Here is a tiny trained network, its code and every weight. The questions are about switching its units off for an input and a target symbol, where a switched-off unit gives its printed mean instead of its output.

import numpy as np


def w(rows, s, z=0):
    codes = np.array(rows[::2]) - 128.0
    scale = np.full(codes.shape[1], s)
    scale[-1] = z or s
    return codes * scale


def f(y):
    return y / 2 * (1 + np.tanh(0.7978845608 * (y + 0.044715 * y**3)))


def softmax(a):
    e = np.exp(a - a.max(-1, keepdims=True))
    return e / e.sum(-1, keepdims=True)


def log_softmax(a):
    a = a - a.max(-1, keepdims=True)
    return a - np.log(np.exp(a).sum(-1, keepdims=True))


def net(x, mask):
    ids = ['αβγδεζηθλμτ'.index(c) for c in x.split()]
    T = len(ids)
    res = E[ids] + P[:T]
    u = 0
    for l in range(2):
        r = res
        for j in range(2):
            rows = slice(3 * j, 3 * j + 3)
            q, k, v = (r @ M[l][rows].T for M in (Q, K, V))
            z = softmax(np.where(np.tri(T) > 0, q @ k.T / 3**0.5, -1e9)) @ v
            o = O[l][rows]
            res = res + np.where(mask[u + j], z, o[:, -1]) @ o[:, :-1]
        u += 2
        y = f(res @ A[l][:, :-1].T + A[l][:, -1])
        res = res + np.where(mask[u : u + 8], y, B[l][:, -1]) @ B[l][:, :-1]
        u += 8
    return log_softmax(res[-1] @ U[:, :-1].T + U[:, -1])


Q, K, V, O, A, B = {}, {}, {}, {}, {}, {}
E = w([
[56,196,238,153,101],'α',
[103,52,221,63,120],'β',
[71,107,159,91,157],'γ',
[113,142,206,167,192],'δ',
[231,199,77,10,112],'ε',
[142,46,204,177,169],'ζ',
[65,110,197,67,21],'η',
[100,107,216,112,91],'θ',
[122,37,230,160,12],'λ',
[152,113,197,17,249],'μ',
[126,255,177,121,234],'τ',
],0.0091)
P = w([
[12,90,192,84,128],'0',
[43,96,182,101,142],'1',
[72,106,171,105,145],'2',
[113,122,172,92,138],'3',
[145,132,163,85,131],'4',
[178,140,159,80,127],'5',
[213,146,149,78,125],'6',
[236,159,154,67,112],'7',
[254,165,127,83,115],'8',
],0.0071)
Q[0] = w([
[91,191,147,110,160],'L0H1',
[143,118,102,154,89],'L0H1',
[190,151,106,101,184],'L0H1',
[67,101,4,121,95],'L0H2',
[59,117,2,150,81],'L0H2',
[120,197,216,55,131],'L0H2',
],0.0097)
K[0] = w([
[175,135,122,125,175],'L0H1',
[138,95,114,127,110],'L0H1',
[170,199,100,159,173],'L0H1',
[6,110,230,154,116],'L0H2',
[27,60,159,188,156],'L0H2',
[254,110,70,139,103],'L0H2',
],0.011)
V[0] = w([
[135,170,104,187,135],'L0H1',
[66,102,148,102,98],'L0H1',
[139,127,163,138,137],'L0H1',
[132,77,101,150,109],'L0H2',
[163,2,106,226,42],'L0H2',
[177,122,103,71,174],'L0H2',
],0.0084)
O[0] = w([
[166,160,136,129,170,102],'L0H1',
[106,74,107,79,43,163],'L0H1',
[132,115,200,156,105,150],'L0H1',
[162,153,147,185,132,82],'L0H2',
[215,125,138,254,122,9],'L0H2',
[130,114,107,49,202,144],'L0H2',
],0.0075,0.011)
A[0] = w([
[154,90,110,2,45,120],'L0N1',
[72,129,136,7,161,112],'L0N2',
[138,123,139,208,100,143],'L0N3',
[91,177,142,103,15,164],'L0N4',
[144,166,182,103,223,137],'L0N5',
[90,59,159,76,180,149],'L0N6',
[142,90,39,126,198,156],'L0N7',
[108,71,215,206,106,254],'L0N8',
],0.0056,0.0051)
B[0] = w([
[136,66,83,166,102,205],'L0N1',
[90,128,89,142,146,255],'L0N2',
[152,93,163,255,210,122],'L0N3',
[143,153,93,116,33,184],'L0N4',
[108,131,95,120,201,159],'L0N5',
[31,107,125,109,164,202],'L0N6',
[138,140,83,110,132,125],'L0N7',
[84,81,182,97,84,161],'L0N8',
],0.0071,0.013)
Q[1] = w([
[177,198,210,207,104],'L1H1',
[160,107,166,189,92],'L1H1',
[222,189,100,204,229],'L1H1',
[160,139,140,184,89],'L1H2',
[206,178,178,170,157],'L1H2',
[1,145,60,16,100],'L1H2',
],0.0088)
K[1] = w([
[70,44,179,165,75],'L1H1',
[84,52,75,107,83],'L1H1',
[1,145,188,166,115],'L1H1',
[113,42,225,127,188],'L1H2',
[53,109,249,123,48],'L1H2',
[225,144,51,86,121],'L1H2',
],0.007)
V[1] = w([
[147,54,100,158,14],'L1H1',
[106,154,205,132,180],'L1H1',
[152,254,123,134,109],'L1H1',
[124,204,136,133,152],'L1H2',
[152,50,131,110,57],'L1H2',
[159,211,179,134,39],'L1H2',
],0.0081)
O[1] = w([
[213,91,71,83,93,50],'L1H1',
[123,97,213,143,213,147],'L1H1',
[2,2,135,50,39,48],'L1H1',
[100,39,148,162,104,114],'L1H2',
[184,218,157,37,114,109],'L1H2',
[75,59,172,65,103,4],'L1H2',
],0.0064,0.014)
A[1] = w([
[237,110,121,151,41,177],'L1N1',
[182,201,186,207,156,253],'L1N2',
[101,127,126,192,184,89],'L1N3',
[119,229,82,254,115,88],'L1N4',
[228,155,165,53,106,74],'L1N5',
[72,63,144,30,52,84],'L1N6',
[189,139,76,74,123,245],'L1N7',
[72,106,64,120,156,86],'L1N8',
],0.0067,0.0026)
B[1] = w([
[101,87,140,219,73,171],'L1N1',
[158,58,168,73,175,199],'L1N2',
[109,114,109,180,124,255],'L1N3',
[148,2,72,111,228,237],'L1N4',
[159,68,119,191,75,196],'L1N5',
[138,34,96,84,125,184],'L1N6',
[144,176,124,178,96,187],'L1N7',
[126,116,160,164,98,235],'L1N8',
],0.0075,0.0078)
U = w([
[137,127,101,136,112,128],'α',
[94,88,140,12,128,147],'β',
[162,68,84,100,182,12],'γ',
[54,98,139,179,129,97],'δ',
[120,236,93,84,124,216],'ε',
[172,142,253,102,157,254],'ζ',
[108,159,103,89,126,34],'η',
[154,121,158,179,127,52],'θ',
[135,164,137,137,125,100],'λ',
[139,133,152,118,123,145],'μ',
[90,194,252,25,155,141],'τ',
],0.0064,0.0035)

Each question gives the input, a string of symbols that net reads in full, and the target symbol t.
The units are the heads (3 rows each of Q, K, V and O) and the neurons (one row each of A and B). Each row of codes is followed by its name. A weight is (code - 128) times the scale printed after its matrix; where a second scale follows, it is the last column's (O, A, B and U).
mask holds one flag per unit, layer by layer, with each layer's heads first. A switched-off unit (its flag False) gives its mean, the last column of its rows in O or B, instead of its output. The means were averaged over made-up inputs and are rounded, as every weight is.
A unit's drop is (log p(t) with every unit on - log p(t) with that unit switched off) / (log p(t) with every unit on - log p(t) with every unit switched off).
The circuit of an input: a set's keep is (log p(t) with only the set's units on - log p(t) with every unit switched off) / (log p(t) with every unit on - log p(t) with every unit switched off). Starting from the 12 units with the biggest drops (on a tie, the unit counted first), units are removed one at a time, each time the one whose removal leaves the highest keep (on an exact tie, the one counted first), for as long as the keep stays at least 0.8.
units of the circuit, in order: the units of the circuit, biggest drop first
top k neurons: the k neurons with the biggest drops, biggest first
heads that matter: for each layer, one digit per head in row order, 1 if its drop is at least 0.15 and else 0, layers parted by /
input α τ α α λ τ η, target δ: units of the circuit, in order : L1H2; L0H1; L1H1; L0N1
input ζ λ α, target θ: top 3 neurons : L1N1; L1N5; L0N6
input τ α η ζ η λ ζ, target θ: units of the circuit, in order : L0H2; L1H1; L1N1; L0N2
input α α α, target β: heads that matter : 01 / 11
input α τ γ β, target δ: heads that matter : 10 / 11
input τ α τ τ α β ζ ζ, target ζ: heads that matter : 01 / 00
input γ α γ γ α θ μ ε δ, target ε: top neuron : L0N1
input α α τ ζ α α α α, target β: top 2 neurons : L0N6; L1N6
input α α ζ ε γ, target ε: heads that matter : 01 / 11
input τ β μ, target δ: top 2 neurons : L0N6; L0N4
input α η η α, target α: top 2 neurons : L1N5; L0N4
input η η τ α τ α α τ δ, target δ: heads that matter : 11 / 11
input μ τ τ θ, target δ: heads that matter : 10 / 11
input α ε μ, target ε: heads that matter : 00 / 11
input β α α μ τ μ ζ τ λ, target δ: heads that matter : 11 / 11
input θ ζ α α ζ α, target ζ: heads that matter : 01 / 01
input λ μ α, target γ: top 2 neurons : L1N4; L0N8
input α γ ε α α θ, target ε: heads that matter : 01 / 11
input α β ζ λ θ, target θ: heads that matter : 11 / 10
input ζ γ μ η, target γ: top neuron : L1N4
input α μ α η α ζ η, target α: top neuron : L0N6
